Here is a tiny trained network, its code and every weight. The questions are about switching its units off for an input and a class, where a switched-off unit gives its printed mean instead of its output.

import numpy as np


def w(rows, s, z=0):
    codes = np.array(rows[::2]) - 128.0
    scale = np.full(codes.shape[1], s)
    scale[-1] = z or s
    return codes * scale


def norm(h):
    return h / np.sqrt((h * h).mean(-1, keepdims=True) + 1e-5)


def f(y):
    return np.maximum(y, 0)


def log_softmax(a):
    a = a - a.max(-1, keepdims=True)
    return a - np.log(np.exp(a).sum(-1, keepdims=True))


def net(x, mask):
    res = np.array(x, float).reshape(1, 6) / 4 @ E
    u = 0
    for l in range(2):
        y = f(norm(res) @ A[l][:, :-1].T + A[l][:, -1])
        res = res + np.where(mask[u : u + 4], y, B[l][:, -1]) @ B[l][:, :-1]
        u += 4
    return log_softmax(norm(res)[-1] @ U[:, :-1].T + U[:, -1])


A, B = {}, {}
E = w([
[57,163,47,93,199,88,161,111],'x0',
[126,119,145,140,138,123,137,123],'x1',
[133,75,101,131,176,254,130,132],'x2',
[122,134,69,52,98,180,80,97],'x3',
[122,96,239,53,146,89,178,148],'x4',
[141,74,10,91,141,114,61,148],'x5',
],0.0085)
A[0] = w([
[55,185,112,34,101,158,105,73,124],'0.n1',
[135,96,155,130,173,196,131,159,243],'0.n2',
[82,248,94,127,148,30,174,119,253],'0.n3',
[123,121,127,145,190,202,185,147,16],'0.n4',
],0.011,0.0038)
B[0] = w([
[67,104,156,151,141,140,189,146,190],'0.n1',
[139,187,142,115,127,97,170,125,193],'0.n2',
[108,111,102,91,226,119,252,92,250],'0.n3',
[143,141,54,91,133,144,145,78,162],'0.n4',
],0.015,0.011)
A[1] = w([
[65,111,87,205,102,218,120,97,250],'1.n1',
[195,107,199,178,2,161,146,184,110],'1.n2',
[153,57,168,58,192,12,223,172,191],'1.n3',
[242,150,205,146,99,150,58,109,119],'1.n4',
],0.0085,0.0023)
B[1] = w([
[90,160,158,137,67,77,96,111,153],'1.n1',
[65,43,141,223,214,145,136,101,161],'1.n2',
[143,246,83,171,131,137,111,138,254],'1.n3',
[137,71,142,88,157,29,158,166,152],'1.n4',
],0.012,0.015)
U = w([
[68,3,180,104,166,136,186,173,207],'0',
[52,164,169,150,29,162,184,228,217],'1',
[210,196,121,57,67,173,163,50,79],'2',
[140,177,134,109,105,118,87,162,217],'3',
[92,233,172,148,71,86,77,85,72],'4',
[115,148,136,163,55,130,181,190,3],'5',
],0.0059,0.0031)

Each question gives the input, the list of numbers given to net, and the class t.
The units are the neurons (one row each of A and B). Each row of codes is followed by its name. A weight is (code - 128) times the scale printed after its matrix; where a second scale follows, it is the last column's (A, B and U).
mask holds one flag per neuron, layer by layer. A switched-off neuron (its flag False) gives its mean, the last column of its row in B, instead of its output. The means were averaged over made-up inputs and are rounded, as every weight is.
A unit's drop is (log p(t) with every unit on - log p(t) with that unit switched off) / (log p(t) with every unit on - log p(t) with every unit switched off).
The circuit of an input: a set's keep is (log p(t) with only the set's units on - log p(t) with every unit switched off) / (log p(t) with every unit on - log p(t) with every unit switched off). Starting from all 8 units, units are removed one at a time, each time the one whose removal leaves the highest keep (on an exact tie, the one counted first), for as long as the keep stays at least 0.8.
circuit, biggest first: the units of the circuit, biggest drop first
most important unit: the unit with the biggest drop
k most important neurons: the k neurons with the biggest drops, biggest first
top k neurons in layer l: the k neurons of layer l with the biggest drops, biggest first
drop of u: that unit's drop, to one decimal
input [-7,-5,1,6,0,-6], class 0: circuit, biggest first => [0.n3, 1.n2, 1.n3]
input [-8,6,3,0,-4,3], class 0: 4 most important neurons => [0.n3, 1.n2, 1.n3, 1.n4]
input [-7,-1,-1,4,4,-7], class 0: 2 most important neurons => [0.n3, 1.n2]
input [3,-1,4,6,3,3], class 1: 2 most important neurons => [0.n1, 0.n3]
input [-5,1,6,4,-7,1], class 4: circuit, biggest first => [1.n1, 0.n3]
input [8,-1,-8,8,-7,-7], class 0: top 2 neurons in layer 0 => [0.n3, 0.n1]
input [-4,5,8,4,7,8], class 2: most important unit => 0.n2
input [0,-2,3,3,8,1], class 4: circuit, biggest first => [0.n3, 1.n3]
input [-7,-5,-4,7,3,-6], class 0: 3 most important neurons => [0.n3, 1.n2, 1.n3]
input [-6,1,3,4,0,3], class 0: top 3 neurons in layer 1 => [1.n3, 1.n2, 1.n4]
input [-8,-7,-8,0,1,8], class 0: top 3 neurons in layer 0 => [0.n3, 0.n2, 0.n4]
input [-7,0,-7,-2,-4,-1], class 0: top 2 neurons in layer 0 => [0.n3, 0.n2]
input [-8,1,4,-7,-5,-8], class 0: top 2 neurons in layer 0 => [0.n3, 0.n1]
input [5,4,8,-4,4,6], class 2: most important unit => 0.n4
input [-7,3,-6,-3,1,5], class 0: top 3 neurons in layer 1 => [1.n2, 1.n4, 1.n3]
input [-7,-1,-4,-4,-6,3], class 0: drop of 1.n2 => 0.4
input [0,-7,5,-1,8,7], class 4: drop of 0.n4 => 0.0
input [-8,-8,-5,-1,0,4], class 0: drop of 1.n2 => 0.2
